Below are the code and all the weights of a small trained network. Each question names an input and a class and asks about switching units off, where a switched-off unit gives its printed mean instead of its output.

import numpy as np


def w(rows, s, z=0):
    codes = np.array(rows[::2]) - 128.0
    scale = np.full(codes.shape[1], s)
    scale[-1] = z or s
    return codes * scale


def norm(h):
    return h / np.sqrt((h * h).mean(-1, keepdims=True) + 1e-5)


def f(y):
    return y / 2 * (1 + np.tanh(0.7978845608 * (y + 0.044715 * y**3)))


def log_softmax(a):
    a = a - a.max(-1, keepdims=True)
    return a - np.log(np.exp(a).sum(-1, keepdims=True))


def net(x, mask):
    res = np.array(x, float).reshape(1, 4) / 4 @ E
    u = 0
    for l in range(2):
        y = f(norm(res) @ A[l][:, :-1].T + A[l][:, -1])
        res = res + np.where(mask[u : u + 7], y, B[l][:, -1]) @ B[l][:, :-1]
        u += 7
    return log_softmax(norm(res)[-1] @ U[:, :-1].T + U[:, -1])


A, B = {}, {}
E = w([
[140,100,205,33],'x0',
[253,96,172,173],'x1',
[127,126,134,127],'x2',
[191,253,14,103],'x3',
],0.0057)
A[0] = w([
[105,152,72,149,107],'L0N1',
[200,99,130,166,53],'L0N2',
[105,197,112,123,115],'L0N3',
[128,90,173,116,201],'L0N4',
[147,139,83,213,122],'L0N5',
[84,69,14,190,97],'L0N6',
[149,124,150,3,255],'L0N7',
],0.011,0.0022)
B[0] = w([
[160,128,144,127,157],'L0N1',
[106,157,246,19,180],'L0N2',
[106,95,176,134,160],'L0N3',
[41,45,158,222,203],'L0N4',
[157,2,112,109,176],'L0N5',
[161,40,105,87,181],'L0N6',
[200,56,15,136,254],'L0N7',
],0.0068,0.0058)
A[1] = w([
[84,71,49,85,253],'L1N1',
[215,158,220,211,48],'L1N2',
[176,192,55,90,45],'L1N3',
[25,120,91,86,72],'L1N4',
[172,173,180,213,44],'L1N5',
[201,228,93,115,46],'L1N6',
[1,150,72,56,77],'L1N7',
],0.009,0.0015)
B[1] = w([
[218,129,85,115,255],'L1N1',
[149,241,161,28,164],'L1N2',
[56,151,121,191,181],'L1N3',
[138,195,209,145,162],'L1N4',
[140,167,178,47,121],'L1N5',
[66,176,94,233,163],'L1N6',
[196,158,255,69,169],'L1N7',
],0.0089,0.0057)
U = w([
[152,122,157,149,196],'0',
[159,76,108,131,113],'1',
[3,167,171,212,204],'2',
[167,205,229,88,71],'3',
[116,121,144,159,1],'4',
],0.014,0.0096)

Each question gives the input, the list of numbers given to net, and the class t.
The units are the neurons (one row each of A and B). Each row of codes is followed by its name. A weight is (code - 128) times the scale printed after its matrix; where a second scale follows, it is the last column's (A, B and U).
mask holds one flag per neuron, layer by layer. A switched-off neuron (its flag False) gives its mean, the last column of its row in B, instead of its output. The means were averaged over made-up inputs and are rounded, as every weight is.
A unit's drop is (log p(t) with every unit on - log p(t) with that unit switched off) / (log p(t) with every unit on - log p(t) with every unit switched off).
The circuit of an input: a set's keep is (log p(t) with only the set's units on - log p(t) with every unit switched off) / (log p(t) with every unit on - log p(t) with every unit switched off). Starting from the 12 units with the biggest drops (on a tie, the unit counted first), units are removed one at a time, each time the one whose removal leaves the highest keep (on an exact tie, the one counted first), for as long as the keep stays at least 0.8.
circuit, biggest first: the units of the circuit, biggest drop first
unit that matters most: the unit with the biggest drop
k most important neurons: the k neurons with the biggest drops, biggest first
top k neurons in layer l: the k neurons of layer l with the biggest drops, biggest first
input [2,3,-7,8], class 2: circuit, biggest first : L1N6; L1N3
input [1,5,4,-4], class 3: unit that matters most : L1N2
input [1,-3,3,7], class 2: 2 most important neurons : L1N3; L1N6
input [-4,-4,3,-3], class 1: top 2 neurons in layer 0 : L0N6; L0N2
input [3,-7,-1,-5], class 3: circuit, biggest first : L1N7; L1N4
input [-6,8,-2,4], class 3: circuit, biggest first : L0N7; L1N2
input [-3,6,4,-8], class 2: circuit, biggest first : L1N1; L0N7
input [1,-5,-2,5], class 2: 3 most important neurons : L0N4; L1N3; L1N6
input [-2,8,4,-7], class 3: circuit, biggest first : L1N2; L0N7
input [2,7,3,-8], class 2: circuit, biggest first : L0N4; L1N1
input [-1,0,-6,-8], class 2: circuit, biggest first : L0N7; L1N1
input [6,8,-7,1], class 3: circuit, biggest first : L1N2; L0N5
input [-4,7,2,-4], class 3: circuit, biggest first : L1N2; L0N7
input [3,0,-4,-5], class 2: circuit, biggest first : L0N4; L0N6
input [0,4,4,-5], class 2: 4 most important neurons : L0N4; L1N1; L0N7; L1N7
input [-1,8,0,8], class 2: 3 most important neurons : L1N6; L1N3; L1N1
input [0,-4,-3,-3], class 3: top 2 neurons in layer 1 : L1N7; L1N4
input [5,0,4,-7], class 2: unit that matters most : L0N4
input [3,8,-4,-7], class 3: 4 most important neurons : L1N2; L0N5; L0N6; L0N7
input [6,-5,-1,7], class 2: unit that matters most : L1N3
